Where the symbols take the units:
x429 ba x475
x429 lu x164
x793 ba x142
x793 lu x557
x980 ba x887
x980 lu x425
x699 ba x630
x699 lu x904
x309 ba x550
x309 lu x550
x557 ba x841
x557 lu x429
x538 ba x277
x538 lu x741
x550 ba x239
x550 lu x142
x904 ba x630
x904 lu x980
x322 ba x811
x322 lu x811
x841 ba x793
x841 lu x475
x601 ba x517
x601 lu x989
x295 ba x429
x295 lu x334
x741 ba x602
x741 lu x277
x188 ba x334
x188 lu x904
x517 ba x980
x517 lu x322
x630 ba x429
x630 lu x593
x602 ba x538
x602 lu x778
x966 ba x532
x966 lu x699
x532 ba x188
x532 lu x966
x425 ba x517
x425 lu x601
x334 ba x164
x334 lu x532
x142 ba x309
x142 lu x142
x989 ba x811
x989 lu x887
x239 ba x235
x239 lu x309
x778 ba x322
x778 lu x741
x593 ba x699
x593 lu x966
x164 ba x295
x164 lu x188
x887 ba x904
x887 lu x517
x235 ba x793
x235 lu x550
x277 ba x778
x277 lu x239
x475 ba x295
x475 lu x295
x811 ba x778
x811 lu x517
x237 ba x989
x237 lu x887

In the rows, 26 stands for zero.

Where do the symbols, taken in turn from left to right, take each start?
Answer with the unit's row, about right, then its name.
16	26	38	23	25	30	17	23	3	27	26	28	26	27	46	25
lu: 28	27	41	31	26	20	17	29	1	26	26	25	26	27	46	24 x188
26	25	25	47	26	26	44	43	29	27	22	25	26	37	22	24
ba: 24	25	26	47	24	24	44	42	31	25	30	26	26	29	22	26 x887
22	27	28	45	26	26	45	42	35	26	19	27	26	37	19	26
lu: 22	26	27	44	27	25	44	43	35	26	22	26	27	31	19	27 x601
44	26	15	29	25	31	22	31	6	25	27	25	26	25	42	26
lu: 43	24	24	26	24	18	18	32	4	25	27	25	25	22	44	25 x966
27	26	26	24	27	28	5	23	47	26	24	26	24	29	8	24
lu: 33	26	32	7	26	31	30	3	40	25	25	25	26	27	14	26 x239
25	27	24	28	25	24	2	27	45	26	26	26	25	27	11	25
lu: 25	27	26	27	27	29	8	32	48	26	25	26	25	21	8	25 x778
17	26	39	24	27	29	17	25	3	26	25	28	25	29	45	24
lu: 27	26	41	30	26	20	19	30	2	26	25	26	25	28	45	25 x188
10	25	11	11	24	17	29	11	15	25	27	28	27	25	34	27
lu: 13	26	23	21	24	36	20	20	4	26	26	26	26	26	45	27 x429
21	26	28	44	26	21	43	44	35	26	30	26	25	21	16	26
ba: 21	26	28	32	28	31	31	44	45	27	27	27	25	12	10	26 x811
32	24	31	7	25	31	30	5	39	25	25	25	27	28	13	27
lu: 32	24	31	5	26	32	36	5	34	25	26	25	25	26	18	26 x309
23	26	27	32	28	33	31	43	45	25	27	27	24	12	10	28
ba: 24	26	25	28	26	28	8	32	48	26	26	26	27	22	8	25 x778
22	28	27	44	27	25	45	43	34	27	19	26	26	36	18	25
lu: 23	24	27	44	25	24	45	43	34	26	22	26	26	30	18	28 x601
22	24	26	45	27	25	45	44	36	26	22	25	27	32	19	27
lu: 21	26	27	45	26	22	42	44	34	27	32	26	26	19	16	27 x989
27	27	26	24	27	26	4	22	48	26	27	26	26	29	8	24
lu: 32	26	29	8	26	31	31	6	40	26	26	25	24	28	15	26 x239
28	28	25	24	25	27	5	22	47	25	26	24	28	29	9	24
ba: 24	27	26	28	25	28	7	33	48	26	26	26	26	20	8	25 x778
42	25	25	27	24	19	19	32	5	27	25	23	26	23	43	25
ba: 38	24	36	25	27	14	16	29	4	25	26	26	25	23	43	26 x532
36	27	22	45	24	31	34	39	11	25	26	25	25	31	37	27
lu: 26	25	26	47	28	26	44	43	29	26	22	24	25	35	23	25 x980
28	26	26	25	25	26	6	23	47	25	26	27	25	29	9	25
ba: 24	28	26	27	25	28	8	32	48	27	26	25	26	21	7	25 x778
24	28	25	28	27	28	7	31	48	26	28	26	25	22	8	25
lu: 27	26	24	28	25	24	2	25	45	26	24	26	24	29	11	28 x741
22	25	27	44	25	23	46	44	35	25	23	28	26	31	17	26
ba ba ba: 25	27	25	47	23	23	43	45	29	23	30	24	26	30	23	26 x887
36	25	14	32	27	38	23	31	5	24	26	24	24	28	41	27
lu lu ba: 37	25	36	27	25	13	17	30	4	27	26	24	27	21	43	28 x532
36	27	22	43	24	32	33	41	11	26	25	24	25	31	37	27
ba: 37	25	13	34	27	38	22	31	4	26	24	25	26	25	43	26 x630
23	26	27	45	26	26	44	42	34	27	19	27	25	35	21	25
ba lu lu: 19	23	27	33	28	32	31	43	45	26	28	27	24	11	10	27 x811
28	25	27	26	26	27	5	21	48	27	26	25	25	28	8	23
ba: 24	27	25	27	27	28	8	31	49	27	24	26	25	20	6	23 x778
32	24	31	6	27	30	31	5	39	25	26	25	26	27	14	25
lu ba: 33	24	30	4	26	31	37	4	35	27	26	25	26	25	18	27 x550
22	24	26	44	26	23	44	43	35	25	23	25	26	33	18	27
ba: 22	27	28	43	25	28	43	45	37	26	21	26	27	28	16	27 x517
38	27	22	45	25	31	34	40	10	24	25	25	26	33	37	25
lu ba: 24	26	26	49	24	22	43	43	30	25	28	26	25	28	23	26 x887
11	25	12	10	25	16	27	11	16	25	26	27	27	24	36	25
ba lu: 8	27	24	18	25	34	20	19	5	25	25	28	26	27	44	26 x475
23	25	26	47	26	19	44	40	33	25	33	26	26	20	20	26
lu lu lu ba: 20	25	28	33	28	34	30	44	45	26	29	26	25	10	11	27 x811
18	27	16	3	26	14	35	6	24	26	26	26	25	25	27	26
ba: 30	25	27	5	26	26	39	3	32	26	27	25	27	26	22	27 x142
27	25	24	29	27	24	2	27	44	26	25	24	26	29	10	28
lu: 28	27	27	25	26	26	5	22	46	26	26	25	26	28	8	25 x277
6	25	23	19	25	32	21	18	7	25	27	26	26	25	41	25
lu: 10	27	32	21	26	34	17	22	6	26	26	27	24	25	43	24 x295
23	27	28	44	26	26	44	43	33	26	18	26	26	37	20	24
lu ba: 23	26	27	44	25	29	43	45	37	27	21	26	26	28	16	24 x517
38	25	36	26	25	14	17	30	6	25	26	26	25	23	44	28
lu lu ba lu: 44	27	14	30	26	31	19	33	7	25	26	25	27	24	42	26 x593
23	28	27	44	23	26	44	42	35	26	17	27	28	36	21	25
lu: 23	24	27	44	27	25	45	45	36	25	22	27	25	31	18	28 x601
44	26	16	32	25	33	23	34	5	26	26	25	27	25	42	26
lu lu: 27	26	25	47	27	28	42	42	30	27	21	25	27	36	23	25 x980
9	26	13	10	27	17	30	11	16	28	26	29	26	23	34	26
lu ba lu ba: 15	27	39	25	25	30	19	24	3	26	26	26	26	27	44	24 x164
9	27	13	9	27	17	27	11	15	27	26	27	25	25	33	25
lu ba lu: 23	24	42	25	25	21	16	26	3	26	25	27	27	25	46	27 x334
18	26	17	3	27	15	34	8	24	26	27	26	27	24	27	27
ba ba ba: 32	25	31	5	25	30	38	6	35	25	26	25	26	26	19	27 x550
26	27	25	30	26	25	1	27	44	26	26	26	26	28	10	26
lu ba: 19	26	28	29	26	34	28	41	46	26	26	27	26	11	10	25 x322
35	26	21	45	27	30	31	40	11	26	26	24	26	32	38	26
ba: 38	27	14	32	28	39	23	30	5	25	25	23	24	27	42	27 x630
12	25	22	20	24	35	20	20	4	25	26	26	26	26	43	27
lu ba lu: 23	24	41	25	25	22	16	25	2	25	25	24	26	26	44	26 x334
36	27	21	46	27	31	33	40	11	26	24	25	25	34	37	25
lu: 25	26	25	46	26	28	43	44	29	28	22	25	25	36	24	26 x980
44	27	15	30	26	32	21	30	7	25	24	23	25	24	42	25
lu lu ba ba: 13	25	22	22	26	36	21	19	2	25	24	26	27	26	45	27 x429
25	27	23	29	26	25	2	27	46	26	25	26	26	29	11	26
ba lu: 25	25	25	29	26	24	2	26	44	27	25	26	26	29	9	28 x741
29	25	27	2	26	24	39	5	33	25	26	27	26	24	22	26
ba lu: 31	25	30	5	27	31	37	6	35	27	26	26	26	26	19	26 x550
37	24	37	26	27	14	17	29	6	27	24	25	25	23	44	27
lu lu ba: 37	25	13	33	26	38	23	30	6	26	26	24	25	27	42	26 x630
21	24	28	33	28	33	28	44	43	25	28	26	26	12	11	27
lu lu lu ba: 24	27	27	27	25	29	8	30	48	26	27	28	25	22	8	24 x778
21	25	27	45	25	23	44	44	36	25	22	26	26	30	17	26
lu lu ba ba: 38	26	12	32	27	38	22	31	7	26	26	25	25	28	42	27 x630
33	25	30	8	25	30	30	4	40	24	26	24	27	27	14	25
lu lu: 34	25	30	6	26	31	37	5	34	25	25	25	26	26	19	26 x550
11	26	21	21	26	36	20	21	4	27	26	28	26	27	44	27
lu ba ba ba: 7	27	24	19	24	34	20	17	6	26	26	28	26	26	42	25 x475
45	25	25	26	25	20	17	31	5	25	27	25	27	22	44	25
ba ba lu: 37	26	21	45	26	29	32	41	11	26	26	24	25	32	38	25 x904
36	28	21	45	25	31	34	41	10	25	24	26	26	31	38	26
ba lu: 45	27	14	30	27	32	20	31	7	24	27	24	25	23	42	24 x593
30	27	25	3	25	24	39	5	32	25	26	26	25	26	21	27
ba: 33	25	31	7	27	31	37	3	35	25	25	25	26	25	18	26 x309
27	26	27	47	28	27	43	44	29	27	21	24	26	36	22	27
ba ba lu lu: 22	26	27	45	25	25	45	40	32	26	19	24	26	38	19	25 x425
44	25	24	26	24	17	18	31	6	27	26	23	26	22	42	25
lu lu lu lu: 23	27	28	44	25	26	42	41	33	25	19	25	25	37	20	24 x425
23	25	27	44	25	21	43	43	35	25	33	26	25	19	18	27
ba lu ba lu: 23	25	26	44	24	26	46	43	33	26	19	26	26	37	19	23 x425
22	24	28	45	26	23	43	44	35	25	31	26	26	20	17	27
lu ba lu: 25	25	26	47	26	26	44	43	31	27	21	25	26	35	22	25 x980
22	25	27	45	26	21	44	44	36	27	32	26	26	21	19	26
ba: 21	24	27	34	27	30	30	43	45	25	28	28	26	12	8	26 x811
37	23	35	25	26	14	17	29	4	26	25	25	25	24	43	27
lu: 44	26	25	27	25	18	17	31	6	25	25	24	26	21	42	26 x966
36	26	13	31	27	37	22	31	6	25	25	25	25	27	43	28
ba: 13	25	22	22	26	34	19	20	3	26	26	26	26	27	44	26 x429
43	25	16	33	23	31	23	32	6	25	25	23	26	23	42	26
ba ba: 13	25	22	21	24	35	18	21	4	26	25	28	25	27	44	27 x429
